san: [134 143  85 118 114 150 143 107 122 167 145  66 159 102 150 136]
ruga: [159 144 135 152  86 122 165 163  61 136 118  66 129 128  69  51]
fon: [134 143  85 118 114 150 143 107 122 167 145 117 159 102 150 136]
asked: [135 143  85 117 115 150 143 107 121 167 145 117 159 103 150 135]	fon
asked: [134 143  86 118 114 151 143 107 121 167 145  66 160 102 149 136]	san
asked: [158 144 135 151  85 122 165 161  62 136 118  67 129 128  69  51]	ruga

zele: [134 120 123 101 162  98 208]
rito: [ 79 151 151  80 136 161 132]
gakev: [ 79 151 151  80 136 157 132]
narel: [ 79 151 151  80 186  94 102]
asked: [135 119 125 103 162  98 207]	zele
asked: [ 79 151 149  81 136 156 133]	gakev
asked: [ 79 150 151  79 186  94 101]	narel

leti: [124 123 124 124 122 122 121 120 123 125 121 120 121 122 124 123 123 123
 121 122 124 120 123 125 123 122 121 123 123 124 122 122 120 147 104 139
 130  96  86 149 123 122 156 114 114  95  88 120 139 135 105 125 144]
Mepiz: [124 123 124 124 122 122 121 120 123 125 121 120 121 122 124 123 123 123
 121 122 124 120 123 125 123 122 121 123 123 124 122 122 120 124 118 119
 124 121 120 122 123 124 123 122 122 121 123 123 124 122 121 124 124]
bunas: [157 125 131 153 122  97 102 114 125 152 108  92 112 141 147 141 119 113
  96 114 138 113 132 150 103 129 104 137  99 135 119 122  85 147 104 139
 130  96  86 149 135  95 171  77  82  67  70 102 161 133  66 112 172]
asked: [158 125 132 151 122  98 101 113 127 151 109  92 112 141 148 142 120 113
  95 114 138 113 132 151 103 129 104 137  98 134 119 121  85 148 105 139
 130  96  86 150 134  96 170  78  81  67  71 103 161 131  65 111 172]	bunas

Ritim: [189 123 221 127 101  43 123 110 128  87 158 190  78 194 127 125 129  64
 100 129 184 134 126 129 112 128 153 128 127  71 160  78 128 125 150  59
 138]
Gakoz: [138 123 126 127 112 132 156 127 137 126 158 118 123 130 127 125 154 134
 122  66 156 121 126 152 124 128 171 128 149  95 116 130 123  82 132 119
 138]
kerif: [145 104  85 127 123 149 123 127 124 126 129 136 112 130 127 132 142 152
 177 129 147 108 126 136 124 164 142 134 112 102 127 130 128 125 168 126
 138]
doka: [189 123 126 127 191 132 145 127 102 126 129 136 223 130 119 125 129  99
 100 105 129  41 173 129 186 128 131 139 193 142 160  78  86 119  78 126
 170]
nalav: [131 114 194  66 101  43 134 127 124 126 129 190 123 203  87 112 166 134
 133 129 184  81 135 136 112 128 131 102 127  79 127  78 139 125 150  79
  43]
asked: [138 123 125 127 112 132 156 127 137 126 158 118 122 130 126 124 155 133
 122  66 156 120 126 152 124 128 170 128 148  95 115 130 122  83 132 119
 138]	Gakoz
asked: [131 113 193  66 101  43 134 126 123 126 128 190 124 203  87 112 165 134
 134 129 184  81 137 135 112 128 131 102 127  79 128  78 139 125 150  79
  43]	nalav

mot: [124 146 169 162]
Bil: [189 141  86 128]
Sas: [ 86 199  60  68]
Lefan: [165 139  85  83]
puzom: [ 95 157 146 132]
Zoka: [65 57 76 62]
kidig: [148  70  63 108]
belos: [124 101 169 162]
robu: [170 154 111  89]
Bim: [114 101 153 165]
asked: [171 154 112  87]	robu
asked: [65 56 77 63]	Zoka
asked: [165 138  84  83]	Lefan
asked: [115 101 153 166]	Bim

sig: [150 194 126  72  77 180  48 128  49 177 186 145  56 200  86 154 116 167
 156 155 176]
beki: [133 150 123 119 124 127 107 122 105 146 135 137 105 139 118 131 106 133
 118 146 141]
fes: [128 156 130 110 149 136 118 137 126 141 147 133 127 134 124 133 128 141
 117 144 123]
dobub: [130 140 132 132 126 132 118 131 117 128 125 123 130 149 127 129 140 128
 124 124 123]
dut: [141 144 122 114 115 150 118 141 111 146 169 146 114 127 134 139 128 136
 141 135 134]
Bipu: [128 156 130 110 149 136 118 137 126 141 147 110 127 134 124 133 128 141
 117 144 123]
voso: [121 104 133 161 127 125 134 126 142 114 116 125 144 111 145 118 124 110
 118 127 115]
dites: [122 125 126 146 143 123 128 127 125 137 123 128 123 134 128 125 109 123
 124 130 115]
Ret: [122 125 126 146 143 123 128 127 125 137 123 128 123 134 128 125 109 133
 124 130 128]
asked: [128 156 129 110 148 135 118 136 126 141 147 133 128 135 124 134 129 140
 117 145 124]	fes
asked: [151 196 126  73  76 181  50 129  48 177 185 144  55 199  86 152 117 164
 156 155 177]	sig
asked: [142 144 123 115 114 151 118 140 113 148 170 144 113 126 135 138 131 136
 140 136 135]	dut
asked: [127 155 131 111 148 136 116 136 124 140 146 112 127 134 126 131 129 140
 117 143 123]	Bipu
asked: [121 105 132 161 130 124 134 126 141 115 116 125 144 110 146 118 124 112
 118 127 115]	voso

tadaz: [ 89 130  87 105 137]
rop: [140 152 147 160 102]
pev: [ 82 149  88 126 126]
tof: [117 153 126 140 100]
dok: [105 123 107  79  98]
geris: [117 102 105  80 144]
tipet: [118 151 126 142 105]
meru: [148  93 133  88 144]
gamo: [103 111  96  81 134]
fufo: [ 32 183  55 127  94]
tedep: [ 94 146 101 117 110]
asked: [118 103 107  80 144]	geris
asked: [101 112  94  82 133]	gamo

fil: [100 104 124  89 145 195 117 173 128 190 194 131 187 137]
potor: [133 151 155 174 150 134 132  59  71 153  67 116 119 159]
mib: [100 104 124  89 145 195 117 173 145  61 122 138  91  91]
musid: [159 134 120 154  94  46 143 106 106 191 160 124 197 152]
Mebu: [101 154 126 160  96  50 138  97 128 198 149 121 197 156]
Kipa: [157 154 126 160  96  50 138  97 128 198 149 121 197 156]
mesuz: [157 154 126 160  96  50 138 135 127 155 154 129 151 126]
asked: [134 153 154 175 150 134 131  60  73 154  69 117 118 158]	potor
asked: [100 104 122  89 145 194 118 173 128 190 193 131 186 136]	fil
asked: [102 155 126 161  97  50 138  96 127 199 149 121 198 157]	Mebu
asked: [157 154 126 160  96  48 138 136 126 156 156 128 149 125]	mesuz
asked: [157 153 129 163  95  51 138  98 129 199 149 120 197 158]	Kipa

zapez: [187 126  51 127]
pil: [162 142 148 130]
ker: [ 53 121 163 110]
kotu: [102 131 192 128]
zonaf: [208 128 132 114]
ras: [157 131 185 135]
asked: [102 130 192 126]	kotu
asked: [209 127 132 114]	zonaf
asked: [162 141 147 128]	pil
asked: [158 131 186 134]	ras

Lipuz: [136 141 139 121 152]
zis: [167 148 220 121 210]
Raka: [145 192 196 192 218]
asked: [167 147 218 122 210]	zis
asked: [147 190 193 193 219]	Raka
asked: [138 140 139 122 152]	Lipuz

tode: [120  45 145 144 102 115]
Seg: [103  94 172 166 104 106]
pozaz: [127  84  83  89 113 124]
pigez: [106 101  75  79 130 109]
folol: [122  49 119 121 101 126]
Pago: [117  72  78  84 129 106]
rimar: [125  49  93  97 111 125]
borom: [101 150  91  92 145  97]
leda: [103  42 152 148 112 110]
gol: [100 115  94  95 136 103]
asked: [107 101  74  77 131 109]	pigez
asked: [103  93 171 167 104 105]	Seg
asked: [102  42 153 147 112 110]	leda
asked: [116  73  79  83 130 105]	Pago

kunuz: [143 107 137 116 141  97  88  98]
tubir: [122 104 123 121  71 191 142 126]
Puse: [126 174  86 132 119 164 149 136]
leg: [156 155 134 115 126 166 169  97]
zovi: [102  68 133  77 113 112  33  80]
bize: [107 183 124 122 181  99 143 141]
pivep: [162 115 115 170 104 133 143 149]
mizek: [104 109 153 105 116 148 137 122]
asked: [101  68 133  76 113 112  34  79]	zovi
asked: [122 105 123 122  71 191 142 126]	tubir
asked: [104 109 153 105 115 148 137 121]	mizek
asked: [143 106 137 116 141  97  89  99]	kunuz

sumoz: [119  82 201 146 154 118 180]
Bibu: [ 71 163 159  64 149 151 103]
Dor: [ 61  55 172 127  69  95 116]
Futig: [165 106 174  86  65 191 193]
vomog: [ 84 176  55 131 159  65 106]
Dusi: [ 71 163 159  64 202 151 103]
kib: [182 153  78  94 155 119 183]
peda: [119  82 201 146 179 133  57]
Kome: [119  86 204  75 188 130 182]
asked: [ 62  56 172 126  69  95 116]	Dor
asked: [ 71 164 159  65 203 151 102]	Dusi
asked: [182 154  79  93 154 119 182]	kib
asked: [118  83 200 148 155 119 181]	sumoz
asked: [ 84 176  55 131 159  65 106]	vomog

doso: [122 126 140 165 131 204]
mub: [116 127 135 139 130 142]
rumum: [133 128 104 104 127  74]
temib: [110 129 141 125 128 121]
dag: [111 129  98 150 128 146]
lonik: [102 130 153 133 129 149]
asked: [132 127 106 105 127  75]	rumum
asked: [111 127 140 124 128 122]	temib
asked: [117 127 134 141 129 141]	mub
asked: [101 131 153 132 129 149]	lonik

mam: [127 127 126 127 130 128 128 128 129 127 125 128 128 130 128 127 128 126
 129 130 129 130 126 129 130 128 127 129 128 130 130 129 128 127 128 127
 129 130 129 130 128 128 128 130 129 128 128 128]
gune: [118 119  88 108 170 126 127 102 149 115  73 129 154 156 131 118 137  97
 146 160 153 162  98 141 161 125 104 141 133 166 157 145 137 117 130 119
 146 159 149 169 109 135 128 161 144 131 134 129]
para: [121 121  98 113 160 127 127 109 144 118  87 129 147 128 130 120 135 105
 142 152 147 154 128 138 153 126 110 138 128 157 150 128 135 120 130 121
 142 151 144 159 114 133 123 153 140 130 132 128]
segud: [114 115  70 100 189 126 126  91 159 109  49 130 165 169 133 128 141 128
 154 174 164 177  85 128 175 124  94 147 136 184 170 153 141 113 131 114
 154 173 158 188 101 138 118 177 151 132 136 129]
asked: [115 116  69 100 188 126 126  91 159 109  49 129 165 169 133 128 141 129
 153 173 164 177  86 127 176 124  95 146 136 184 169 154 142 113 130 114
 154 173 158 189 101 139 118 178 150 133 135 129]	segud
asked: [117 120  88 108 170 126 127 100 148 116  73 128 154 156 129 119 139  96
 146 159 153 161  98 140 161 126 105 140 135 165 155 145 137 119 130 122
 146 159 149 168 108 134 129 160 144 130 133 130]	gune
asked: [121 121  98 113 160 126 127 109 145 117  87 130 147 128 130 119 135 105
 142 152 148 154 127 137 152 126 111 138 128 156 150 128 135 120 130 121
 142 152 144 160 114 133 122 153 141 129 132 128]	para

geta: [112 104 114 168 126 164]
zed: [136 123 116 149 120 119]
bobu: [120 120 136 148 103 154]
Kivim: [130 131  88 132 167 107]
mema: [128 126 110 112 138 105]
tes: [126 133 108 117 159 103]
zuro: [147 164  59  37 207  69]
rodim: [121 110 144 153  92 154]
asked: [130 131  88 132 167 107]	Kivim
asked: [137 124 117 150 121 120]	zed

rakez: [101 137 106  97 199 137 216 134 134 146 156 116  83 151 100 119 151 122
  80 122 167 164 164 182 128]
tidi: [173 130 108 147 190 122 172 131 129 124 191 131 173 122 101 131 155 124
  96 143 165 124 143 108  93]
mun: [118 128 131 124 166 105 160 149 148 147 144 131 166 118 120 150 157  92
  76 110 133 122 140  96  98]
Bofik: [109 139 111  97 178 111 183 118 148 114 145 113  93 145  92 112 144 121
  76 118 153 144 173 176 126]
Kub: [100 134 106  96 197 137 217 133 131 150 151 117  83 151 101 115 144 121
  78 121 168 165 163 184 127]
asked: [109 139 110  98 177 111 184 118 147 116 146 113  93 145  91 112 143 122
  76 118 154 144 173 175 127]	Bofik
asked: [174 130 108 147 190 122 172 131 130 124 191 131 173 122 101 130 155 123
  96 143 166 124 143 108  92]	tidi
asked: [100 135 106  96 197 137 216 132 132 150 152 119  83 151 100 116 142 120
  77 121 168 164 163 185 128]	Kub

les: [ 67 154 101 102 102 118 135 147 104 181  87 157 157  91 119 104 157]
suti: [163 145 108 131 132 152 111 139 115 126 182 127  98 171 104 139  89]
zatig: [163  83  93 163 154 139 146 115  90  87 126  96 200 126  92 128 147]
rezer: [162 114 122  52  43 100 137 135  61 116 226 137 152 214 103 161 117]
Dunun: [118 163  97 138 143 162 134 153  96 145 137 146 129 119 104 122 113]
Milam: [145 137 133 139 139 153 104 130 136 115 159 121  90 150 124 124  92]
asked: [163 114 123  50  43 100 136 134  62 114 224 137 151 214 105 161 116]	rezer
asked: [ 65 152 102 104 102 120 134 148 105 181  89 156 155  92 118 104 154]	les
asked: [118 163  97 137 143 162 132 155  96 144 137 147 130 117 103 122 112]	Dunun
asked: [162 146 109 130 131 153 112 142 116 125 182 127  98 172 104 140  90]	suti
asked: [162  87  91 163 151 139 148 114  89  86 127  95 201 128  93 130 147]	zatig

Vazaz: [155 167  47 117 117 169 149]
bol: [163  35 112 227  36  97  82]
gatan: [155 167  47 117 117 169  64]
namu: [155 167  47 117 117 136  62]
malid: [145  55 112  92  48 164 112]
asked: [155 166  46 117 116 169 149]	Vazaz
asked: [145  55 112  92  48 164 112]	malid
asked: [156 167  44 118 117 167  66]	gatan

vut: [156 145  52 114 107 132]
mab: [156 145  52 114 107  40]
nik: [134 164 179 143 163 169]
pozuz: [168 125 120 142 118 152]
nad: [130 133 167 134 123 123]
asked: [156 146  52 112 107 133]	vut
asked: [133 136 169 134 123 126]	nad
asked: [136 164 179 143 163 169]	nik

divep: [ 81 110 101 135  99  81 108 150]
Tiv: [ 93 112 115 134 110  91 114 126]
diz: [141  45 133 142  41 128  43 161]
suleb: [115  87 179 120  84  99  78 143]
zut: [118 143 125  80 155 103  95 124]
zupu: [126 103 132 121 110 126 107  99]
vusiv: [107  94  90 145  99 115 105 101]
Ket: [118 143 125  80 155 123 146  49]
asked: [119 142 125  81 156 103  95 125]	zut
asked: [119 145 126  79 156 121 147  49]	Ket
asked: [ 79 110  98 135  97  80 108 152]	divep
asked: [108  92  92 143  97 113 105 102]	vusiv

moked: [146 155 162 172  54 127 108 152 153 102 175 130 197 113 133]
Pib: [146  68 162 172  54 127 108 152 153 102 175 130 197 113 133]
siz: [100  64 128 152 188  96 109 108 174 151 161 104 193 152 152]
asked: [146  69 162 171  54 127 108 151 154 101 175 130 197 113 133]	Pib

varik: [138 196 117 123 156  41 116  61 109 122 141 126 149 101]
zuri: [133  57 132 129  37 180 127  96 109 154  95 131 120 154]
nema: [136  98 147 125 159 117 110 149 137 110 175 104  75 119]
Nif: [106 109 159 137 158 118 142 156 138 139 103 117 130 163]
meb: [129 107 126 119 177 127 107 148 142 160 133 128 184  64]
nebu: [147  88 119 143 107 100 166 118  97  67  92 107 145 135]
Muv: [163 112 167 146 107 127 150  82 113 141 100 149 139 153]
Nazo: [153 166 182 129 139  86 122 132 144 137 172 118 106 153]
tume: [125 117 114 136 117 103 144  69 130 146 167 109 129 130]
bakep: [156  88 154 152 122 171 135 142 134 166 206 180 226 159]
asked: [162 112 167 146 106 128 150  82 112 141 100 149 139 153]	Muv
asked: [105 109 159 137 158 118 140 155 137 138 104 118 129 162]	Nif

rado: [126 156  43 141  59 185  88 141 110 132 133  71 102 105 133  75 125 117
  68  65 127 145]
sasa: [135 108  66 104  99 109  35 142 152 197  99 169  87 151 110 176 117 105
  31 158 122 174]
Beku: [152 165 117 153 147 134 118 100 167 128  73  98 125 141 168 161 172 169
 118  78 144 109]
mit: [133  70 168  93  90 168 129 125 134 133 115 124 110 109 136 174 145 141
 128  89 129  83]
asked: [135 108  66 103  99 108  35 142 152 197 100 169  87 151 110 176 117 105
  31 158 121 174]	sasa
asked: [151 165 116 154 148 134 117 100 167 129  75 100 125 140 168 162 174 170
 119  78 143 107]	Beku

logiz: [ 88 178 141 105 117 113 100  95  92 151  74 172  80 129 114 158 126 132
 167  48 135 120  93]
siga: [ 85 167  72 153 124 147 127  72 109 109  74 171  90 126 103 131 110 169
 167 117 155 119  89]
luva: [ 98 174 155 100 119 103 100  93  94 154  83 172  81 136 130 169 126 120
 164 137 123 121 103]
peman: [ 88 178 141 105 117 113 100  95  92 151  74 172  80 103 114 158  93 132
 167  48 135 120  93]
refu: [150 158 164 182 148 146 100 160 158 121 156 113 205 134 135 136 170 133
 111 137 104 133 137]
Pazuz: [132 116 158  96 129  88 138  73  96 143 106 146  68 156 171 169 103  94
 150  47  99 117 135]
Fek: [ 98 174 155 100 119 103 100  93  94 154  83 172  81 136 130 169 126 120
 164  47 123 121 103]
Mubo: [ 85 167  72 153 124 147 127  72  84 109  74 171  90 126 103 131 110 169
 167 117 155 119  89]
pom: [109 150  96 122  96 121 126 160 167 148 156 119 166 103 114  99 170 148
 111 127 155 124 131]
Fopak: [114 140  55 176 108 127 143  73 131 103  87 125 120 151 116 124 140 169
 152 123 153 130  89]
Sika: [124  96  55 109  96  88 158 102 167 137 110 113  58 156 138 115 149 143
 121  99 146 121 110]
asked: [131 116 158  96 129  89 138  73  96 142 106 145  69 156 171 168 103  94
 150  47  99 117 135]	Pazuz
asked: [ 86 168  72 153 124 148 126  72 109 109  74 171  90 126 103 130 110 170
 168 118 155 119  88]	siga
asked: [ 88 179 140 105 117 114 101  98  92 152  74 172  80 104 114 159  93 134
 168  49 135 120  92]	peman

kuf: [150 158  98 136 102 145 138 138 128 153 170 144 103 150  96 111 120 107
 102 120 100 114]
des: [145 146 193 171 161 141 140 153 120 116 124 135 145 107 119  81 107 134
 145 110 125 122]
rafe: [178 138 103 142 114 104 139 152 130 174  96 149 140 143 126 133 153 136
 119 144 165 127]
rozop: [120  82 137 110 161 141 128 169 101 131 168 136 101 138 156 136  81 128
 169 123 125 116]
paz: [137 140 102  95  83 109 104 159 155 135 141 147 144 126  96 164  92 130
 142 149 127  95]
boli: [133 131 111 139  85 166  96 135 150 125 123 135 165 133 114 157 123 142
 133 159 139 121]
Nak: [117 156 139 198 136 155 119 139 134 123 126 147 138 135 130  97 129 105
 108  89 135 124]
taze: [113 157 171 167 155  93 125 132 110 115 115  94 115 125 128 107 138 121
 170 122 152 132]
pep: [183 140 130 127 143 120 170 140 114 118 153 135 118 121 121 177 138 119
 146 164 106 146]
Rufum: [ 98 112 127 122 159 139 109  95 114 156 172 122 139 109  97 120 168 135
 154 139 120 159]
kip: [123 125 128 124 135 157 170 146 121 128 104 148 101 161 157  99  87 104
 108  88 129 141]
Topu: [129 133 137 157 114 147 134 143 126 150 117 134 107 154 133  51 118 158
 131 151 153 119]
asked: [136 140 102  97  83 109 103 160 155 135 140 148 146 128  97 161  91 131
 142 150 127  94]	paz
asked: [122 126 129 123 135 156 169 147 120 129 106 146 101 159 158 100  89 104
 109  86 128 140]	kip
asked: [ 97 112 126 122 159 139 110  96 114 156 172 122 139 109  98 120 169 135
 155 139 120 158]	Rufum
asked: [121  81 133 111 161 140 127 171 102 130 167 137 103 139 156 135  82 128
 168 123 124 115]	rozop
asked: [149 158  98 137 102 146 138 138 128 153 169 143 103 149  96 111 120 108
 102 119 100 115]	kuf

lovik: [124 126 152  75 122 116  66 136 125 166 141  75 141 153 142 167 126 131
  78  89 149 178 113 186 108 110 116 189  89 160 141]
Luz: [184 114 130 162 101 192 210 109 151  85 108 129 102 163 131 164  78 170
 103 149 127 147 110 133 182 110 141 137 185 108 117]
vived: [162 162 139 135  89 134 127 155 144 162 145  66 170 116  76  93 120 177
  89 111 171 147  65 169 132 108 103 153 114 171  85]
Bug: [143 179 102  81 122 116  72 133 170 146 140  95 126 181 107 152 123 137
  90  88  68 113 191 156  80 144 144 150  57 120 102]
lem: [143 179 102  81 122 116  72 133 170 146 140  95 126 181 107 152 123 137
  90  88  68 113 191 156  80 144 144 117 147 166 136]
koz: [129 182 120 133  97 161 107 152  84 144  77 166 109 145  97 129 124 108
 127 137 151 121 159 143 164 187 162  97  82  80 132]
Vevu: [129 182 120 133  97 161 107 152  84 144  77 166 109 145  97 129 124 108
 127 137 151 121 159 125 164 187 162  97  82  80 132]
rar: [124 126 144 103 132 128 109 137  75 124 179 197 158 102 170  95 132  85
  93 145 167  89 112  34 132 160 144 133  97 105 109]
asked: [183 115 131 161  98 193 207 107 152  84 109 128 102 163 130 163  78 168
 104 149 127 149 109 134 184 112 141 139 185 108 118]	Luz
asked: [162 162 138 133  90 134 127 156 143 162 144  65 170 117  76  93 120 176
  90 111 172 147  63 168 132 109 103 155 114 171  84]	vived

solag: [226 127 104 211]
Rasot: [ 85  73 144 144]
sos: [184 214 153  68]
mubim: [226 127 161 211]
zedon: [127 103 181 113]
asked: [ 87  75 145 141]	Rasot
asked: [226 127 104 211]	solag

lir: [154 118 105  70]
Sav: [161  71 214  96]
Veru: [156 224 111  60]
tabiv: [156 224 111  59]
asked: [155 120 106  72]	lir
asked: [156 224 111  60]	Veru
asked: [156 224 111  61]	Veru

fasa: [ 96 145 139 169  90 100  75 164 107]
resur: [132  84 166  74  86 129 156 107 129]
Befo: [224 114  71 144 151 132  86 137 101]
Lolam: [152 119 147  61  84 174 196 115  92]
sog: [168 175 145  92 133 138 202  68 187]
runen: [154 108 216 166  43 159 136  74  82]
Pes: [153 104 150 142 121 146 136 128 182]
Buvu: [ 99 161 131 165 182 136  81 168 116]
patin: [ 92 165 151 150 169 126 146 125 167]
asked: [ 99 162 131 165 182 136  82 168 117]	Buvu
asked: [132  84 166  75  86 129 156 106 129]	resur
asked: [156 104 151 142 119 147 138 131 184]	Pes
asked: [224 114  71 144 150 132  86 137 100]	Befo

